Below are the code and all the weights of a small trained network. Each question names an input and a target symbol and asks about switching units off, where a switched-off unit gives its printed mean instead of its output.

import numpy as np


def w(rows, s, z=0):
    codes = np.array(rows[::2]) - 128.0
    scale = np.full(codes.shape[1], s)
    scale[-1] = z or s
    return codes * scale


def norm(h):
    return h / np.sqrt((h * h).mean(-1, keepdims=True) + 1e-5)


def f(y):
    return np.maximum(y, 0)


def softmax(a):
    e = np.exp(a - a.max(-1, keepdims=True))
    return e / e.sum(-1, keepdims=True)


def log_softmax(a):
    a = a - a.max(-1, keepdims=True)
    return a - np.log(np.exp(a).sum(-1, keepdims=True))


def net(x, mask):
    ids = ['αβγδεζηθλμξπσφψω'.index(c) for c in x.split()]
    T = len(ids)
    res = E[ids] + P[:T]
    u = 0
    for l in range(3):
        q, k, v = (norm(res) @ M[l].T for M in (Q, K, V))
        z = softmax(np.where(np.tri(T) > 0, q @ k.T / 4**0.5, -1e9)) @ v
        res = res + np.where(mask[u], z, O[l][:, -1]) @ O[l][:, :-1]
        u += 1
        y = f(norm(res) @ A[l][:, :-1].T + A[l][:, -1])
        res = res + np.where(mask[u : u + 4], y, B[l][:, -1]) @ B[l][:, :-1]
        u += 4
    return log_softmax(norm(res)[-1] @ U[:, :-1].T + U[:, -1])


Q, K, V, O, A, B = {}, {}, {}, {}, {}, {}
E = w([
[207,107,152,119,152,158],'α',
[92,200,79,116,144,87],'β',
[172,204,137,95,186,104],'γ',
[48,26,129,74,150,140],'δ',
[96,51,46,136,191,180],'ε',
[16,155,101,159,127,167],'ζ',
[37,120,175,149,76,83],'η',
[145,81,118,212,113,151],'θ',
[115,77,128,96,142,66],'λ',
[134,156,77,181,123,159],'μ',
[56,242,246,6,111,238],'ξ',
[146,106,136,119,74,136],'π',
[1,166,144,142,168,48],'σ',
[154,148,157,137,129,92],'φ',
[174,114,203,61,141,8],'ψ',
[120,125,123,42,156,142],'ω',
],0.023)
P = w([
[116,138,1,146,171,56],'0',
[102,177,107,115,134,148],'1',
[105,182,110,113,127,143],'2',
[91,168,100,127,122,138],'3',
[89,174,93,138,125,120],'4',
[86,168,79,150,110,116],'5',
[85,165,70,169,115,120],'6',
[72,180,92,190,122,108],'7',
],0.0065)
Q[0] = w([
[112,43,94,135,163,82],'0.h1',
[154,75,158,49,97,204],'0.h1',
[90,134,62,115,152,85],'0.h1',
[158,145,53,110,4,78],'0.h1',
],0.012)
K[0] = w([
[138,89,130,109,91,133],'0.h1',
[136,121,119,122,251,128],'0.h1',
[116,125,107,72,101,136],'0.h1',
[138,107,54,163,162,54],'0.h1',
],0.015)
V[0] = w([
[42,105,142,107,209,168],'0.h1',
[146,146,174,151,254,102],'0.h1',
[155,142,58,68,14,156],'0.h1',
[83,143,46,99,79,101],'0.h1',
],0.006)
O[0] = w([
[106,157,30,37,31,192,184],'0.h1',
[127,228,27,97,193,40,91],'0.h1',
[2,54,152,126,203,117,144],'0.h1',
[38,254,243,218,125,179,251],'0.h1',
],0.0047,0.0028)
A[0] = w([
[150,141,61,26,220,162,4],'0.n1',
[2,120,118,38,128,20,105],'0.n2',
[218,190,178,143,136,77,71],'0.n3',
[87,150,93,193,137,52,59],'0.n4',
],0.0077,0.0038)
B[0] = w([
[96,156,46,172,213,204,159],'0.n1',
[254,171,218,132,130,255,254],'0.n2',
[15,99,94,56,91,80,157],'0.n3',
[112,167,172,111,106,28,181],'0.n4',
],0.0099,0.0088)
Q[1] = w([
[45,105,163,59,93,95],'1.h1',
[184,107,25,138,67,75],'1.h1',
[219,162,2,79,163,140],'1.h1',
[156,120,134,139,66,137],'1.h1',
],0.013)
K[1] = w([
[127,133,130,64,61,56],'1.h1',
[132,141,122,153,251,61],'1.h1',
[134,126,113,90,240,158],'1.h1',
[175,98,196,186,142,53],'1.h1',
],0.013)
V[1] = w([
[117,128,151,191,179,133],'1.h1',
[165,128,138,135,198,146],'1.h1',
[156,64,134,115,207,93],'1.h1',
[242,165,16,129,1,165],'1.h1',
],0.0063)
O[1] = w([
[124,90,74,123,164,196,137],'1.h1',
[158,155,74,125,175,130,130],'1.h1',
[159,70,153,70,119,77,4],'1.h1',
[118,139,69,252,104,23,182],'1.h1',
],0.011,0.0032)
A[1] = w([
[61,1,112,178,60,211,100],'1.n1',
[231,140,138,108,166,135,53],'1.n2',
[139,168,110,90,107,156,1],'1.n3',
[114,34,78,165,176,185,27],'1.n4',
],0.0094,0.006)
B[1] = w([
[122,168,187,179,170,3,254],'1.n1',
[237,75,162,198,140,166,179],'1.n2',
[161,98,89,184,39,198,137],'1.n3',
[47,100,103,72,20,119,185],'1.n4',
],0.0074,0.0033)
Q[2] = w([
[165,192,49,77,102,82],'2.h1',
[102,120,103,77,198,132],'2.h1',
[153,75,91,1,159,168],'2.h1',
[192,96,77,85,114,197],'2.h1',
],0.0091)
K[2] = w([
[110,222,91,136,174,129],'2.h1',
[84,95,214,173,172,117],'2.h1',
[73,96,142,177,254,90],'2.h1',
[159,117,183,74,227,115],'2.h1',
],0.0082)
V[2] = w([
[188,153,71,146,46,165],'2.h1',
[162,136,177,164,166,116],'2.h1',
[169,141,84,72,2,134],'2.h1',
[103,79,173,133,221,147],'2.h1',
],0.0096)
O[2] = w([
[158,246,87,142,79,103,168],'2.h1',
[180,107,168,166,145,161,250],'2.h1',
[116,196,109,54,17,43,11],'2.h1',
[126,4,211,128,199,230,59],'2.h1',
],0.011,0.0018)
A[2] = w([
[191,105,48,191,206,117,251],'2.n1',
[49,135,182,163,52,35,88],'2.n2',
[75,228,185,113,252,135,110],'2.n3',
[168,18,155,254,17,65,49],'2.n4',
],0.0085,0.0033)
B[2] = w([
[137,101,132,67,7,138,208],'2.n1',
[65,105,168,214,136,67,192],'2.n2',
[123,73,103,144,170,35,254],'2.n3',
[153,114,102,161,232,47,174],'2.n4',
],0.013,0.0083)
U = w([
[60,165,89,201,165,179,61],'α',
[109,47,174,130,170,164,114],'β',
[192,143,188,63,108,73,148],'γ',
[47,105,167,62,96,69,87],'δ',
[90,205,155,55,115,154,152],'ε',
[131,139,62,54,185,70,138],'ζ',
[138,153,123,123,105,126,99],'η',
[165,174,160,148,249,108,88],'θ',
[183,160,75,144,173,167,253],'λ',
[204,251,85,121,159,101,98],'μ',
[155,185,83,176,37,160,143],'ξ',
[66,99,63,106,116,143,149],'π',
[200,73,87,215,147,98,119],'σ',
[133,156,211,198,49,165,73],'φ',
[167,110,110,85,55,108,207],'ψ',
[244,161,166,187,83,145,114],'ω',
],0.012,0.0046)

Each question gives the input, a string of symbols that net reads in full, and the target symbol t.
The units are the heads (4 rows each of Q, K, V and O) and the neurons (one row each of A and B). Each row of codes is followed by its name. A weight is (code - 128) times the scale printed after its matrix; where a second scale follows, it is the last column's (O, A, B and U).
mask holds one flag per unit, layer by layer, with each layer's heads first. A switched-off unit (its flag False) gives its mean, the last column of its rows in O or B, instead of its output. The means were averaged over made-up inputs and are rounded, as every weight is.
A unit's drop is (log p(t) with every unit on - log p(t) with that unit switched off) / (log p(t) with every unit on - log p(t) with every unit switched off).
The circuit of an input: a set's keep is (log p(t) with only the set's units on - log p(t) with every unit switched off) / (log p(t) with every unit on - log p(t) with every unit switched off). Starting from the 12 units with the biggest drops (on a tie, the unit counted first), units are removed one at a time, each time the one whose removal leaves the highest keep (on an exact tie, the one counted first), for as long as the keep stays at least 0.8.
circuit, biggest first: the units of the circuit, biggest drop first
most important unit: the unit with the biggest drop
k most important neurons: the k neurons with the biggest drops, biggest first
k most important neurons of layer l: the k neurons of layer l with the biggest drops, biggest first
drop when u is switched off: that unit's drop, to one decimal
input ζ β β θ λ ε, target π: 2 most important neurons of layer 1 => 1.n4, 1.n1
input π θ λ γ μ ψ ω β, target β: circuit, biggest first => 0.h1, 2.h1
input π ω φ, target β: circuit, biggest first => 0.h1, 2.h1, 1.h1
input ε α β ε β γ, target ζ: most important unit => 0.n2
input π ψ α ξ ω η ω, target β: circuit, biggest first => 2.h1, 0.h1
input μ ε β α, target ψ: 3 most important neurons => 2.n1, 0.n2, 1.n4
input θ θ ψ σ, target θ: 2 most important neurons => 1.n1, 0.n2
input δ σ σ μ ζ σ θ γ, target ζ: 2 most important neurons => 0.n2, 2.n3
input ψ γ σ, target θ: 3 most important neurons => 0.n2, 2.n1, 2.n3
input φ σ π, target δ: 2 most important neurons => 0.n3, 0.n2
input σ θ ξ γ ε, target π: 2 most important neurons => 1.n4, 0.n2
input θ η π, target σ: 4 most important neurons => 1.n1, 0.n2, 0.n4, 2.n4
input ζ δ ξ β λ μ, target ξ: 2 most important neurons of layer 2 => 2.n3, 2.n4
input σ σ θ δ ζ ζ θ π, target ξ: most important neuron of layer 0 => 0.n4
input φ σ θ ζ ε ω, target λ: 2 most important neurons of layer 0 => 0.n1, 0.n2
input β φ σ σ μ, target ξ: 2 most important neurons => 2.n1, 2.n4
input γ θ σ π, target ψ: 2 most important neurons of layer 0 => 0.n2, 0.n4
input π ε φ β ω ψ η, target β: drop when 1.h1 is switched off => 0.3
input ω σ μ μ λ, target ω: drop when 1.n1 is switched off => 0.0
input η ω σ ω σ β φ, target δ: circuit, biggest first => 0.n3
input π λ δ ψ φ π π, target β: drop when 0.n2 is switched off => 0.1
